Here is a tiny trained network, its code and every weight. The questions are about switching its units off for an input and a target symbol, where a switched-off unit gives its printed mean instead of its output.

import numpy as np


def w(rows, s, z=0):
    codes = np.array(rows[::2]) - 128.0
    scale = np.full(codes.shape[1], s)
    scale[-1] = z or s
    return codes * scale


def softmax(a):
    e = np.exp(a - a.max(-1, keepdims=True))
    return e / e.sum(-1, keepdims=True)


def log_softmax(a):
    a = a - a.max(-1, keepdims=True)
    return a - np.log(np.exp(a).sum(-1, keepdims=True))


def net(x, mask):
    ids = ['ΛΞΠΣΦΩαβγεζηθμτψ'.index(c) for c in x.split()]
    T = len(ids)
    res = E[ids] + P[:T]
    u = 0
    for l in range(2):
        r = res
        for j in range(3):
            rows = slice(2 * j, 2 * j + 2)
            q, k, v = (r @ M[l][rows].T for M in (Q, K, V))
            z = softmax(np.where(np.tri(T) > 0, q @ k.T / 2**0.5, -1e9)) @ v
            o = O[l][rows]
            res = res + np.where(mask[u + j], z, o[:, -1]) @ o[:, :-1]
        u += 3
    return log_softmax(res[-1] @ U[:, :-1].T + U[:, -1])


Q, K, V, O = {}, {}, {}, {}
E = w([
[43,71,123,186],'Λ',
[51,140,248,151],'Ξ',
[171,42,84,210],'Π',
[69,165,151,228],'Σ',
[146,217,127,120],'Φ',
[87,207,172,72],'Ω',
[45,195,92,49],'α',
[27,62,169,35],'β',
[76,72,173,216],'γ',
[230,62,44,174],'ε',
[119,104,91,200],'ζ',
[237,68,148,123],'η',
[97,42,181,59],'θ',
[168,141,83,173],'μ',
[244,136,118,57],'τ',
[55,93,66,141],'ψ',
],0.012)
P = w([
[166,91,254,103],'0',
[168,121,250,130],'1',
[98,150,219,220],'2',
[110,113,182,97],'3',
[128,138,68,165],'4',
[119,139,140,188],'5',
[160,140,118,111],'6',
[97,139,142,205],'7',
[119,157,157,182],'8',
[200,183,130,108],'9',
],0.0084)
Q[0] = w([
[112,150,201,103],'0.h1',
[191,75,71,114],'0.h1',
[59,98,187,166],'0.h2',
[126,86,136,54],'0.h2',
[151,251,114,133],'0.h3',
[139,182,183,113],'0.h3',
],0.014)
K[0] = w([
[187,184,210,43],'0.h1',
[153,120,33,132],'0.h1',
[3,180,164,232],'0.h2',
[172,112,105,101],'0.h2',
[96,118,16,254],'0.h3',
[35,180,178,116],'0.h3',
],0.0079)
V[0] = w([
[147,170,242,80],'0.h1',
[182,152,248,84],'0.h1',
[17,125,172,181],'0.h2',
[184,255,101,240],'0.h2',
[5,141,128,194],'0.h3',
[172,18,214,26],'0.h3',
],0.0069)
O[0] = w([
[138,116,6,71,210],'0.h1',
[183,130,69,81,239],'0.h1',
[178,108,89,69,104],'0.h2',
[175,66,85,141,106],'0.h2',
[102,99,7,135,72],'0.h3',
[167,254,113,135,255],'0.h3',
],0.0082,0.0061)
Q[1] = w([
[195,71,195,117],'1.h1',
[109,22,213,146],'1.h1',
[81,131,99,132],'1.h2',
[6,125,106,89],'1.h2',
[168,141,160,109],'1.h3',
[143,197,120,121],'1.h3',
],0.014)
K[1] = w([
[128,144,1,243],'1.h1',
[57,134,81,146],'1.h1',
[97,95,198,168],'1.h2',
[173,43,194,149],'1.h2',
[122,127,125,103],'1.h3',
[98,135,131,156],'1.h3',
],0.013)
V[1] = w([
[71,171,94,208],'1.h1',
[91,179,141,135],'1.h1',
[166,157,189,52],'1.h2',
[245,102,255,147],'1.h2',
[209,40,95,143],'1.h3',
[101,62,87,211],'1.h3',
],0.0079)
O[1] = w([
[79,252,85,177,54],'1.h1',
[182,83,137,22,140],'1.h1',
[75,250,25,173,252],'1.h2',
[207,130,163,174,186],'1.h2',
[177,189,194,229,105],'1.h3',
[72,6,107,223,2],'1.h3',
],0.0045,0.011)
U = w([
[177,155,204,231,114],'Λ',
[92,114,215,142,2],'Ξ',
[72,109,207,136,2],'Π',
[175,75,168,155,2],'Σ',
[167,102,199,165,25],'Φ',
[75,133,152,109,13],'Ω',
[52,84,168,53,229],'α',
[166,135,157,206,254],'β',
[64,122,132,132,2],'γ',
[202,135,193,120,28],'ε',
[120,135,136,129,48],'ζ',
[33,159,151,165,43],'η',
[254,21,67,203,254],'θ',
[156,151,160,100,254],'μ',
[77,156,91,126,14],'τ',
[111,61,115,137,2],'ψ',
],0.0083,0.0036)

Each question gives the input, a string of symbols that net reads in full, and the target symbol t.
The units are the heads (2 rows each of Q, K, V and O). Each row of codes is followed by its name. A weight is (code - 128) times the scale printed after its matrix; where a second scale follows, it is the last column's (O and U).
mask holds one flag per head, layer by layer. A switched-off head (its flag False) gives its mean, the last column of its rows in O, instead of its output. The means were averaged over made-up inputs and are rounded, as every weight is.
A unit's drop is (log p(t) with every unit on - log p(t) with that unit switched off) / (log p(t) with every unit on - log p(t) with every unit switched off).
The circuit of an input: a set's keep is (log p(t) with only the set's units on - log p(t) with every unit switched off) / (log p(t) with every unit on - log p(t) with every unit switched off). Starting from all 6 units, units are removed one at a time, each time the one whose removal leaves the highest keep (on an exact tie, the one counted first), for as long as the keep stays at least 0.8.
units of the circuit, in order: the units of the circuit, biggest drop first
which heads matter: for each layer, one digit per head in row order, 1 if its drop is at least 0.15 and else 0, layers parted by /
drop when u is switched off: that unit's drop, to one decimal
input Ξ Σ θ τ η ψ Σ Σ τ Φ, target θ: units of the circuit, in order	[0.h3]
input Λ Σ ε τ ε, target Λ: which heads matter	100 / 000
input τ Σ Ω, target θ: units of the circuit, in order	[0.h3; 0.h2; 0.h1]
input Σ τ τ, target θ: which heads matter	101 / 001
input Λ Λ Σ α, target α: which heads matter	001 / 010
input α τ Σ τ Ξ, target θ: units of the circuit, in order	[0.h2; 0.h3]
input θ τ Λ, target μ: units of the circuit, in order	[0.h3; 0.h2; 1.h3]
input Σ τ τ τ Σ ε ε Σ Φ, target θ: which heads matter	001 / 000
input θ τ τ θ τ τ θ ζ Σ, target θ: which heads matter	010 / 000
input τ ψ Λ τ Σ τ θ Σ η τ, target θ: which heads matter	001 / 000
input Ξ Σ Λ, target θ: drop when 1.h3 is switched off	0.2
input τ ζ ε, target Λ: drop when 0.h1 is switched off	0.3
input θ Σ θ θ α, target α: drop when 0.h3 is switched off	0.5
input ζ Σ τ Σ η τ γ, target θ: units of the circuit, in order	[0.h2]
input μ τ θ θ τ ζ θ Σ Ω, target θ: drop when 0.h2 is switched off	0.2
